Below is a small trained network, with its code and all its weights. Each question gives an input and a target symbol and asks what happens when units are switched off, that is, made to give their printed mean instead of their output.

import numpy as np


def w(rows, s, z=0):
    codes = np.array(rows[::2]) - 128.0
    scale = np.full(codes.shape[1], s)
    scale[-1] = z or s
    return codes * scale


def norm(h):
    return h / np.sqrt((h * h).mean(-1, keepdims=True) + 1e-5)


def softmax(a):
    e = np.exp(a - a.max(-1, keepdims=True))
    return e / e.sum(-1, keepdims=True)


def log_softmax(a):
    a = a - a.max(-1, keepdims=True)
    return a - np.log(np.exp(a).sum(-1, keepdims=True))


def net(x, mask):
    ids = ['ΛΠΨαγδζηθμξσω'.index(c) for c in x.split()]
    T = len(ids)
    res = E[ids] + P[:T]
    u = 0
    for l in range(3):
        r = norm(res)
        for j in range(2):
            rows = slice(2 * j, 2 * j + 2)
            q, k, v = (r @ M[l][rows].T for M in (Q, K, V))
            z = softmax(np.where(np.tri(T) > 0, q @ k.T / 2**0.5, -1e9)) @ v
            o = O[l][rows]
            res = res + np.where(mask[u + j], z, o[:, -1]) @ o[:, :-1]
        u += 2
    return log_softmax(norm(res)[-1] @ U[:, :-1].T + U[:, -1])


Q, K, V, O = {}, {}, {}, {}
E = w([
[127,52,127,153,163,150],'Λ',
[106,69,113,170,140,169],'Π',
[115,130,124,72,106,96],'Ψ',
[77,100,93,105,99,128],'α',
[118,89,139,152,170,158],'γ',
[130,58,135,146,190,147],'δ',
[97,147,72,26,93,57],'ζ',
[115,254,126,91,123,98],'η',
[122,139,114,109,154,210],'θ',
[132,198,127,164,85,168],'μ',
[164,200,136,76,183,72],'ξ',
[105,177,119,189,147,20],'σ',
[177,119,91,149,137,135],'ω',
],0.013)
P = w([
[148,123,151,103,90,118],'0',
[159,126,116,105,96,112],'1',
[152,132,99,123,115,131],'2',
[117,137,83,140,146,156],'3',
[73,160,53,136,183,136],'4',
[52,177,2,140,242,134],'5',
],0.0098)
Q[0] = w([
[80,228,141,119,164,62],'0.h1',
[146,129,246,216,144,161],'0.h1',
[49,176,135,91,152,72],'0.h2',
[171,152,182,187,176,165],'0.h2',
],0.012)
K[0] = w([
[140,101,30,177,136,109],'0.h1',
[120,23,220,94,66,90],'0.h1',
[132,160,6,141,180,121],'0.h2',
[99,106,161,136,46,136],'0.h2',
],0.015)
V[0] = w([
[115,104,163,158,84,86],'0.h1',
[108,108,85,146,138,102],'0.h1',
[2,115,233,104,112,143],'0.h2',
[71,103,93,165,41,158],'0.h2',
],0.026)
O[0] = w([
[186,126,93,127,159,98,71],'0.h1',
[104,87,121,164,161,127,160],'0.h1',
[140,139,52,109,251,172,5],'0.h2',
[130,124,34,185,100,150,92],'0.h2',
],0.015)
Q[1] = w([
[187,67,158,135,102,202],'1.h1',
[172,166,147,143,144,188],'1.h1',
[153,109,173,211,142,161],'1.h2',
[35,153,81,102,135,3],'1.h2',
],0.024)
K[1] = w([
[213,120,111,35,150,126],'1.h1',
[165,78,66,73,178,170],'1.h1',
[216,63,133,31,58,151],'1.h2',
[29,221,203,253,103,64],'1.h2',
],0.018)
V[1] = w([
[132,81,126,99,99,254],'1.h1',
[87,80,174,65,165,117],'1.h1',
[158,41,116,161,147,91],'1.h2',
[180,179,200,223,177,156],'1.h2',
],0.034)
O[1] = w([
[242,26,159,75,89,150,21],'1.h1',
[121,126,163,195,129,212,188],'1.h1',
[103,82,192,186,187,70,83],'1.h2',
[252,239,124,134,163,73,6],'1.h2',
],0.016,0.015)
Q[2] = w([
[81,73,249,181,72,42],'2.h1',
[32,118,41,34,28,239],'2.h1',
[144,93,106,200,150,21],'2.h2',
[133,127,149,69,239,198],'2.h2',
],0.016)
K[2] = w([
[40,152,148,176,79,105],'2.h1',
[75,154,103,2,62,164],'2.h1',
[153,108,99,179,134,106],'2.h2',
[135,149,75,124,177,181],'2.h2',
],0.027)
V[2] = w([
[227,95,159,225,63,117],'2.h1',
[174,173,124,109,107,61],'2.h1',
[170,210,29,242,89,121],'2.h2',
[172,43,56,253,66,149],'2.h2',
],0.02)
O[2] = w([
[102,70,218,131,11,129,3],'2.h1',
[59,108,116,114,86,90,24],'2.h1',
[48,195,103,233,10,157,52],'2.h2',
[180,142,133,251,28,164,53],'2.h2',
],0.012,0.0065)
U = w([
[182,58,183,154,189,58,171],'Λ',
[175,102,70,182,117,108,173],'Π',
[168,138,115,127,189,122,241],'Ψ',
[175,121,58,190,132,128,186],'α',
[191,139,123,127,178,149,225],'γ',
[183,155,220,225,170,218,118],'δ',
[14,20,108,146,168,179,5],'ζ',
[102,253,79,97,93,230,51],'η',
[195,101,117,56,78,221,109],'θ',
[121,129,46,35,109,53,177],'μ',
[105,185,249,14,195,142,28],'ξ',
[71,225,131,207,198,50,133],'σ',
[118,126,201,122,15,47,148],'ω',
],0.0079,0.0028)

Each question gives the input, a string of symbols that net reads in full, and the target symbol t.
The units are the heads (2 rows each of Q, K, V and O). Each row of codes is followed by its name. A weight is (code - 128) times the scale printed after its matrix; where a second scale follows, it is the last column's (O and U).
mask holds one flag per head, layer by layer. A switched-off head (its flag False) gives its mean, the last column of its rows in O, instead of its output. The means were averaged over made-up inputs and are rounded, as every weight is.
A unit's drop is (log p(t) with every unit on - log p(t) with that unit switched off) / (log p(t) with every unit on - log p(t) with every unit switched off).
The circuit of an input: a set's keep is (log p(t) with only the set's units on - log p(t) with every unit switched off) / (log p(t) with every unit on - log p(t) with every unit switched off). Starting from all 6 units, units are removed one at a time, each time the one whose removal leaves the highest keep (on an exact tie, the one counted first), for as long as the keep stays at least 0.8.
circuit, biggest first: the units of the circuit, biggest drop first
most important unit: the unit with the biggest drop
which heads matter: for each layer, one digit per head in row order, 1 if its drop is at least 0.15 and else 0, layers parted by /
drop of u: that unit's drop, to one decimal
input ζ Ψ δ Π ξ ω, target δ: circuit, biggest first -> (1.h1 0.h1 1.h2 0.h2)
input ω μ θ, target ω: circuit, biggest first -> (0.h2 1.h1)
input ω δ ω Π ζ μ, target ω: circuit, biggest first -> (0.h2 1.h2 2.h1)
input ω σ δ θ, target ω: which heads matter -> 01 / 00 / 00
input Λ ω η ξ, target ω: which heads matter -> 01 / 00 / 10
input ξ γ ζ, target ξ: most important unit -> 0.h2
input σ ζ α, target σ: circuit, biggest first -> (0.h1 1.h1)
input ζ δ δ ζ ζ ω, target δ: circuit, biggest first -> (1.h1 2.h1 2.h2)
input Λ ω ζ Λ μ, target ω: which heads matter -> 01 / 10 / 00
input θ σ δ, target θ: circuit, biggest first -> (0.h2 1.h1)
input σ ζ σ θ σ ζ, target σ: circuit, biggest first -> (1.h2 0.h1)
input α ζ ζ η Π Ψ, target η: which heads matter -> 01 / 01 / 00
input δ ω ζ γ ξ, target ξ: which heads matter -> 01 / 00 / 01
input ξ δ ω, target ξ: most important unit -> 0.h2
input σ ζ ω, target σ: which heads matter -> 10 / 10 / 00
input η ζ θ, target η: circuit, biggest first -> (1.h2 0.h2)
input σ ζ μ, target σ: circuit, biggest first -> (0.h1 1.h1)
input ω η γ μ μ ξ, target ξ: circuit, biggest first -> (0.h2 2.h2)
input Λ ζ γ ω, target Λ: circuit, biggest first -> (1.h2 0.h2 1.h1)
input η σ Π, target η: most important unit -> 1.h2
input θ ξ ζ μ, target θ: circuit, biggest first -> (1.h1 0.h2)
input σ Π ω, target σ: circuit, biggest first -> (1.h1 0.h1)
input μ η Π, target μ: circuit, biggest first -> (0.h1 1.h1 0.h2)
input δ σ γ σ μ, target σ: circuit, biggest first -> (0.h1 1.h2)
input Ψ ζ σ ω δ Ψ, target ω: which heads matter -> 01 / 01 / 00
input ω μ ω η, target ω: which heads matter -> 01 / 00 / 00
input ζ θ ζ, target θ: which heads matter -> 10 / 10 / 00
input σ σ Λ ζ Π, target σ: most important unit -> 1.h1
input ξ ξ η θ Λ, target ξ: drop of 0.h2 -> 1.1
